Here is a tiny trained network, its code and every weight. The questions are about switching its units off for an input and a target symbol, where a switched-off unit gives its printed mean instead of its output.

import numpy as np


def w(rows, s, z=0):
    codes = np.array(rows[::2]) - 128.0
    scale = np.full(codes.shape[1], s)
    scale[-1] = z or s
    return codes * scale


def f(y):
    return y / 2 * (1 + np.tanh(0.7978845608 * (y + 0.044715 * y**3)))


def softmax(a):
    e = np.exp(a - a.max(-1, keepdims=True))
    return e / e.sum(-1, keepdims=True)


def log_softmax(a):
    a = a - a.max(-1, keepdims=True)
    return a - np.log(np.exp(a).sum(-1, keepdims=True))


def net(x, mask):
    ids = ['ΔΘΛΦΨΩαβγζηξπτ'.index(c) for c in x.split()]
    T = len(ids)
    res = E[ids] + P[:T]
    u = 0
    for l in range(2):
        q, k, v = (res @ M[l].T for M in (Q, K, V))
        z = softmax(np.where(np.tri(T) > 0, q @ k.T / 2**0.5, -1e9)) @ v
        res = res + np.where(mask[u], z, O[l][:, -1]) @ O[l][:, :-1]
        u += 1
        y = f(res @ A[l][:, :-1].T + A[l][:, -1])
        res = res + np.where(mask[u : u + 8], y, B[l][:, -1]) @ B[l][:, :-1]
        u += 8
    return log_softmax(res[-1] @ U[:, :-1].T + U[:, -1])


Q, K, V, O, A, B = {}, {}, {}, {}, {}, {}
E = w([
[78,186,98,159],'Δ',
[65,112,57,181],'Θ',
[83,159,153,132],'Λ',
[171,114,129,62],'Φ',
[132,63,5,126],'Ψ',
[205,118,107,62],'Ω',
[85,114,107,90],'α',
[102,100,133,66],'β',
[94,133,109,110],'γ',
[107,149,109,96],'ζ',
[66,41,152,159],'η',
[76,132,163,228],'ξ',
[229,185,43,67],'π',
[167,112,174,84],'τ',
],0.016)
P = w([
[249,81,124,254],'0',
[43,174,56,102],'1',
[138,101,157,133],'2',
[201,163,203,223],'3',
[47,109,78,56],'4',
[133,92,148,146],'5',
[197,153,241,203],'6',
[46,95,75,52],'7',
[131,93,141,148],'8',
[190,188,240,206],'9',
[39,87,77,52],'10',
[128,92,136,151],'11',
[186,196,245,196],'12',
[34,89,73,54],'13',
],0.0091)
Q[0] = w([
[128,108,25,231],'0.h1',
[147,85,253,216],'0.h1',
],0.0063)
K[0] = w([
[50,16,63,132],'0.h1',
[25,85,254,131],'0.h1',
],0.006)
V[0] = w([
[214,168,3,166],'0.h1',
[223,170,180,126],'0.h1',
],0.0044)
O[0] = w([
[65,140,5,140,255],'0.h1',
[254,222,195,28,113],'0.h1',
],0.0068,0.0006)
A[0] = w([
[233,68,225,113,78],'0.n1',
[254,88,197,167,218],'0.n2',
[215,120,136,83,249],'0.n3',
[16,91,174,133,116],'0.n4',
[127,69,107,33,254],'0.n5',
[106,56,123,205,243],'0.n6',
[232,124,148,88,43],'0.n7',
[36,117,132,165,121],'0.n8',
],0.0087,0.0051)
B[0] = w([
[162,186,129,176,193],'0.n1',
[121,128,41,161,233],'0.n2',
[27,148,164,154,216],'0.n3',
[117,174,206,60,191],'0.n4',
[84,130,2,34,253],'0.n5',
[79,121,115,113,225],'0.n6',
[99,163,161,63,155],'0.n7',
[155,104,190,64,187],'0.n8',
],0.0097,0.0066)
Q[1] = w([
[148,127,43,2],'1.h1',
[3,207,196,143],'1.h1',
],0.0091)
K[1] = w([
[229,105,217,210],'1.h1',
[172,171,28,2],'1.h1',
],0.0076)
V[1] = w([
[234,113,215,119],'1.h1',
[1,196,124,125],'1.h1',
],0.0084)
O[1] = w([
[81,185,111,109,8],'1.h1',
[246,30,134,127,223],'1.h1',
],0.011,0.017)
A[1] = w([
[102,74,116,85,110],'1.n1',
[173,67,185,75,60],'1.n2',
[122,171,182,138,144],'1.n3',
[93,113,58,138,3],'1.n4',
[129,94,108,55,71],'1.n5',
[194,151,252,70,101],'1.n6',
[164,173,133,32,233],'1.n7',
[143,84,99,78,38],'1.n8',
],0.012,0.0047)
B[1] = w([
[122,169,174,193,200],'1.n1',
[112,166,118,138,250],'1.n2',
[181,238,204,201,125],'1.n3',
[254,178,173,154,149],'1.n4',
[90,168,167,194,203],'1.n5',
[134,182,110,40,186],'1.n6',
[94,96,71,72,175],'1.n7',
[104,142,145,143,210],'1.n8',
],0.0093,0.022)
U = w([
[134,209,2,148,96],'Δ',
[72,158,151,108,130],'Θ',
[175,6,33,137,192],'Λ',
[91,147,41,14,180],'Φ',
[164,228,141,86,174],'Ψ',
[51,114,134,185,144],'Ω',
[100,111,140,145,105],'α',
[144,189,107,211,2],'β',
[174,106,127,113,177],'γ',
[101,73,109,121,125],'ζ',
[105,80,194,179,37],'η',
[118,232,175,176,73],'ξ',
[119,114,64,119,122],'π',
[112,83,165,79,118],'τ',
],0.0094,0.0075)

Each question gives the input, a string of symbols that net reads in full, and the target symbol t.
The units are the heads (2 rows each of Q, K, V and O) and the neurons (one row each of A and B). Each row of codes is followed by its name. A weight is (code - 128) times the scale printed after its matrix; where a second scale follows, it is the last column's (O, A, B and U).
mask holds one flag per unit, layer by layer, with each layer's heads first. A switched-off unit (its flag False) gives its mean, the last column of its rows in O or B, instead of its output. The means were averaged over made-up inputs and are rounded, as every weight is.
A unit's drop is (log p(t) with every unit on - log p(t) with that unit switched off) / (log p(t) with every unit on - log p(t) with every unit switched off).
The circuit of an input: a set's keep is (log p(t) with only the set's units on - log p(t) with every unit switched off) / (log p(t) with every unit on - log p(t) with every unit switched off). Starting from the 12 units with the biggest drops (on a tie, the unit counted first), units are removed one at a time, each time the one whose removal leaves the highest keep (on an exact tie, the one counted first), for as long as the keep stays at least 0.8.
units of the circuit, in order: the units of the circuit, biggest drop first
most important unit: the unit with the biggest drop
k most important neurons: the k neurons with the biggest drops, biggest first
top k neurons in layer l: the k neurons of layer l with the biggest drops, biggest first
input β τ Δ α Ψ Θ α η, target Θ: most important unit => 0.n4
input Δ Λ Δ α Θ τ η π Ω, target Δ: units of the circuit, in order => 0.n5, 1.h1, 0.n8
input η τ Φ Φ Ω Λ α Λ, target Φ: top 4 neurons in layer 0 => 0.n4, 0.n3, 0.n2, 0.n5
input Θ Θ Δ α β, target Ω: top 2 neurons in layer 1 => 1.n5, 1.n1
input β α Ψ τ Ω η ξ β α, target Ω: 4 most important neurons => 1.n6, 0.n2, 0.n6, 0.n3
input Θ Φ Ω τ Λ ζ τ Λ η, target ξ: units of the circuit, in order => 0.n4, 1.n2, 1.n1, 1.n7
input Δ Λ Φ β Δ η Ω, target Λ: units of the circuit, in order => 0.n2, 1.n1, 1.n6
input α ξ Ψ α τ Ω τ Θ, target Ω: 3 most important neurons => 0.n8, 0.n2, 1.n6
input Δ τ Δ η γ τ π α ζ Λ α τ ζ, target γ: units of the circuit, in order => 0.n5, 1.h1
input α α Λ γ γ Δ Ω π, target Δ: 2 most important neurons => 0.n5, 1.n4
input α α Λ π, target Λ: top 4 neurons in layer 0 => 0.n2, 0.n4, 0.n8, 0.n3
input Ω τ Θ ξ Φ Λ Θ α Λ, target Ψ: 4 most important neurons => 1.n6, 0.n5, 1.n2, 0.n2
input τ Ω Θ Ω Λ Λ α η Θ τ Ψ Θ η, target γ: 3 most important neurons => 1.n6, 0.n4, 0.n5
input τ Δ ξ η Λ Φ Ω Λ β Λ τ, target Φ: units of the circuit, in order => 0.n5
input τ η Λ, target Ψ: units of the circuit, in order => 1.n6, 0.n5, 0.n2
input Δ γ η η Θ ξ Φ, target Λ: top 3 neurons in layer 0 => 0.n2, 0.n4, 0.n8
input τ η Θ τ γ Δ Φ Λ β α Φ η Ω, target Λ: units of the circuit, in order => 0.n2, 1.n1
input Ψ π α ξ Ψ π Φ τ π Φ Ψ α ζ, target Λ: 4 most important neurons => 0.n4, 0.n8, 1.n5, 1.n1
input τ Δ π Φ π τ Ω τ τ Λ Λ, target Φ: top 2 neurons in layer 1 => 1.n7, 1.n4
input Δ η α α τ Ω τ Θ Φ ξ, target Λ: top 2 neurons in layer 0 => 0.n2, 0.n3
input Λ α Θ ζ Λ π Λ β Ω, target Δ: top 2 neurons in layer 1 => 1.n4, 1.n6
input τ ζ Δ α Λ α τ τ Ψ τ Θ, target Ω: top neuron in layer 0 => 0.n8
input τ β ζ α, target Λ: 2 most important neurons => 1.n5, 0.n4
input ζ π α Δ Ω Λ η Ω ζ Δ, target γ: top 3 neurons in layer 1 => 1.n6, 1.n7, 1.n2
input π Λ τ ζ α Δ Λ, target γ: 2 most important neurons => 1.n6, 0.n5
input τ ξ η α, target Λ: 3 most important neurons => 1.n5, 0.n3, 1.n1
input τ ζ ζ α τ α Λ Δ γ Ψ α Θ Δ, target γ: most important unit => 0.n5
input Λ ξ α π α τ α Θ γ ξ Λ τ, target Λ: top 4 neurons in layer 1 => 1.n5, 1.n1, 1.n6, 1.n2
input ξ Ω Φ Λ β α Λ τ ξ τ η γ α, target γ: top 3 neurons in layer 0 => 0.n5, 0.n8, 0.n4
input α Ω τ, target Λ: top 3 neurons in layer 0 => 0.n2, 0.n1, 0.n4
